Below are the code and all the weights of a small trained network. Each question names an input and a class and asks about switching units off, where a switched-off unit gives its printed mean instead of its output.

import numpy as np


def w(rows, s, z=0):
    codes = np.array(rows[::2]) - 128.0
    scale = np.full(codes.shape[1], s)
    scale[-1] = z or s
    return codes * scale


def f(y):
    return y / 2 * (1 + np.tanh(0.7978845608 * (y + 0.044715 * y**3)))


def log_softmax(a):
    a = a - a.max(-1, keepdims=True)
    return a - np.log(np.exp(a).sum(-1, keepdims=True))


def net(x, mask):
    res = np.array(x, float).reshape(1, 8) / 4 @ E
    y = f(res @ A[0][:, :-1].T + A[0][:, -1])
    res = res + np.where(mask, y, B[0][:, -1]) @ B[0][:, :-1]
    return log_softmax(res[-1] @ U[:, :-1].T + U[:, -1])


A, B = {}, {}
E = w([
[35,87,26,46,97,145,98,168,109,230,6],'x0',
[219,208,65,74,97,42,40,20,129,207,188],'x1',
[131,126,117,129,130,143,126,126,124,118,122],'x2',
[178,188,33,221,41,71,117,218,20,42,85],'x3',
[128,131,128,131,133,129,133,130,129,130,119],'x4',
[128,131,134,122,126,125,133,124,123,128,127],'x5',
[62,175,66,191,153,86,182,6,206,60,42],'x6',
[214,84,68,43,35,130,253,170,233,116,152],'x7',
],0.0039)
A[0] = w([
[32,84,59,58,63,150,87,164,114,229,10,167],'N1',
[202,144,210,202,167,121,144,106,150,45,227,54],'N2',
[178,105,89,73,44,132,210,154,212,105,148,92],'N3',
[191,103,100,59,79,104,247,137,196,116,138,112],'N4',
[75,152,181,163,168,127,46,105,66,136,83,25],'N5',
[74,76,178,175,157,218,181,211,124,75,69,41],'N6',
[187,105,92,70,60,125,209,142,199,110,147,60],'N7',
[161,179,72,186,68,92,135,175,49,68,106,44],'N8',
[173,106,80,76,56,105,217,149,213,103,151,121],'N9',
[69,148,165,172,193,126,53,103,70,131,129,22],'N10',
[81,154,169,170,177,129,50,104,68,136,113,23],'N11',
[191,146,86,85,98,51,67,31,113,191,175,36],'N12',
[134,174,51,177,53,115,119,202,76,107,83,104],'N13',
[89,95,185,66,173,165,144,62,183,185,173,33],'N14',
[58,166,61,215,145,92,207,2,211,90,40,254],'N15',
[199,209,66,94,80,79,38,49,124,185,160,85],'N16',
[80,170,181,187,186,115,58,103,90,145,106,61],'N17',
[87,113,186,63,212,167,143,69,200,167,157,48],'N18',
[204,143,216,187,159,100,170,99,134,56,223,65],'N19',
[207,142,212,215,144,144,157,97,111,36,224,117],'N20',
[201,110,99,72,51,112,205,128,208,117,136,38],'N21',
[58,76,163,181,160,207,179,220,136,75,92,78],'N22',
[169,169,55,189,82,89,130,165,48,64,106,83],'N23',
[160,155,78,200,53,89,137,175,55,73,112,52],'N24',
[64,90,35,96,93,190,98,139,109,201,17,178],'N25',
[200,214,91,92,116,65,62,67,137,221,162,87],'N26',
[122,121,176,62,193,175,136,67,190,193,147,45],'N27',
[211,91,214,59,83,183,73,253,48,215,197,213],'N28',
[97,165,150,158,194,125,37,89,54,139,117,42],'N29',
[105,92,173,61,193,146,125,76,187,166,147,45],'N30',
[63,66,182,171,148,184,187,206,124,71,84,89],'N31',
[114,88,177,94,198,191,121,63,205,182,142,45],'N32',
[72,157,154,167,208,126,52,114,75,129,127,29],'N33',
[176,97,183,87,103,175,92,235,45,210,201,198],'N34',
],0.0044,0.0023)
B[0] = w([
[148,163,12,28,208,36,182,127,168,169,205,230],'N1',
[131,185,19,37,164,41,179,149,165,214,179,175],'N2',
[39,165,139,190,104,206,110,154,67,179,194,173],'N3',
[38,165,159,218,112,196,83,169,78,181,196,180],'N4',
[48,159,95,169,69,175,153,167,67,198,194,150],'N5',
[157,39,170,73,44,58,219,79,36,46,162,178],'N6',
[43,159,138,199,84,201,125,160,63,186,188,160],'N7',
[227,57,144,197,79,93,49,200,187,187,42,163],'N8',
[48,172,169,196,102,206,97,153,94,181,196,180],'N9',
[65,156,96,201,44,197,129,186,76,202,194,149],'N10',
[43,148,97,180,58,203,143,171,61,186,201,146],'N11',
[151,70,180,78,30,82,209,109,50,55,110,176],'N12',
[201,113,94,148,164,86,74,169,199,173,59,175],'N13',
[211,49,114,210,58,75,82,214,165,185,34,167],'N14',
[112,224,212,115,166,179,60,47,201,25,69,248],'N15',
[124,22,213,89,56,93,230,70,25,34,123,196],'N16',
[83,150,146,187,97,197,98,183,90,176,157,157],'N17',
[224,78,159,199,80,81,47,214,188,162,44,175],'N18',
[129,152,25,49,193,42,166,159,147,196,192,175],'N19',
[164,167,2,33,204,45,163,118,189,200,174,193],'N20',
[42,147,151,193,67,208,133,172,48,159,193,158],'N21',
[134,31,178,64,61,76,226,68,50,49,151,185],'N22',
[204,80,165,177,95,112,75,184,199,159,38,172],'N23',
[214,60,139,192,92,91,59,202,211,185,44,163],'N24',
[130,170,73,66,197,83,156,125,173,164,189,212],'N25',
[134,39,203,76,53,90,214,64,32,42,127,194],'N26',
[213,49,147,190,55,67,86,215,153,160,41,167],'N27',
[96,216,216,110,183,189,43,46,220,33,61,253],'N28',
[44,152,149,199,78,181,172,165,60,157,204,156],'N29',
[192,75,73,188,77,82,80,207,165,188,75,159],'N30',
[156,67,189,77,78,75,209,79,47,74,129,184],'N31',
[221,80,148,173,60,76,72,215,197,177,41,169],'N32',
[55,144,109,187,63,179,125,186,86,186,189,149],'N33',
[106,193,186,116,167,155,55,50,198,74,72,223],'N34',
],0.0053,0.0041)
U = w([
[234,30,142,229,57,73,47,242,201,217,27,23],'0',
[132,15,214,65,32,81,237,59,11,34,156,29],'1',
[2,203,136,238,86,241,121,192,39,233,236,28],'2',
[141,187,16,15,231,36,191,153,185,223,204,27],'3',
[108,142,177,141,153,134,112,92,170,110,118,253],'4',
[106,229,226,133,185,201,45,33,221,32,59,54],'5',
[141,121,148,128,174,134,120,111,138,117,123,246],'6',
],0.0055,0.0044)

Each question gives the input, the list of numbers given to net, and the class t.
The units are the neurons (one row each of A and B). Each row of codes is followed by its name. A weight is (code - 128) times the scale printed after its matrix; where a second scale follows, it is the last column's (A, B and U).
mask holds one flag per neuron, in row order. A switched-off neuron (its flag False) gives its mean, the last column of its row in B, instead of its output. The means were averaged over made-up inputs and are rounded, as every weight is.
A unit's drop is (log p(t) with every unit on - log p(t) with that unit switched off) / (log p(t) with every unit on - log p(t) with every unit switched off).
The circuit of an input: a set's keep is (log p(t) with only the set's units on - log p(t) with every unit switched off) / (log p(t) with every unit on - log p(t) with every unit switched off). Starting from the 12 units with the biggest drops (on a tie, the unit counted first), units are removed one at a time, each time the one whose removal leaves the highest keep (on an exact tie, the one counted first), for as long as the keep stays at least 0.8.
units of the circuit, in order: the units of the circuit, biggest drop first
most important unit: the unit with the biggest drop
k most important neurons: the k neurons with the biggest drops, biggest first
drop of u: that unit's drop, to one decimal
input [8,-7,-6,-5,1,-4,2,-6], class 3: 2 most important neurons => (N1; N25)
input [1,5,4,5,3,0,-6,0], class 5: units of the circuit, in order => (N28; N34)
input [2,7,2,-3,7,-1,-8,-1], class 5: units of the circuit, in order => (N28)
input [7,8,-5,3,-2,5,3,-6], class 1: 2 most important neurons => (N16; N26)
input [-5,-8,-2,8,4,0,-1,4], class 0: 4 most important neurons => (N24; N8; N23; N13)
input [-4,-1,-2,-2,6,2,-5,3], class 5: 3 most important neurons => (N28; N34; N1)
input [-7,5,-7,-2,3,-5,4,-6], class 3: units of the circuit, in order => (N20; N2)
input [-4,8,6,6,-3,2,-2,2], class 1: 2 most important neurons => (N16; N26)
input [1,-2,-2,-6,-8,-7,-7,-6], class 5: 2 most important neurons => (N28; N34)
input [4,5,-5,7,4,-1,2,0], class 0: units of the circuit, in order => (N8; N23)
input [7,4,6,-4,-2,-2,7,-3], class 3: 2 most important neurons => (N1; N25)
input [-4,7,5,4,4,-5,-3,4], class 1: 3 most important neurons => (N16; N26; N12)
input [-2,-5,-3,8,5,-6,8,-5], class 0: 2 most important neurons => (N8; N24)
input [3,-4,3,3,4,-8,8,2], class 5: most important unit => N15
input [7,1,-2,4,7,7,-5,-6], class 3: 3 most important neurons => (N1; N25; N15)
input [-8,6,-8,4,7,6,-8,-5], class 3: 4 most important neurons => (N20; N2; N19; N15)
input [6,-7,1,-2,-1,-1,-2,6], class 1: 3 most important neurons => (N22; N6; N31)
input [-7,8,-5,5,-6,-2,4,1], class 1: drop of N16 => 0.8
input [8,0,4,-8,5,-2,6,4], class 0: drop of N27 => 0.3
input [-1,-4,-5,-1,-4,-7,-7,7], class 2: drop of N12 => 0.0
input [8,3,2,-3,5,-3,7,-4], class 3: drop of N34 => 0.1
input [0,3,2,2,-7,3,7,5], class 5: units of the circuit, in order => (N15)
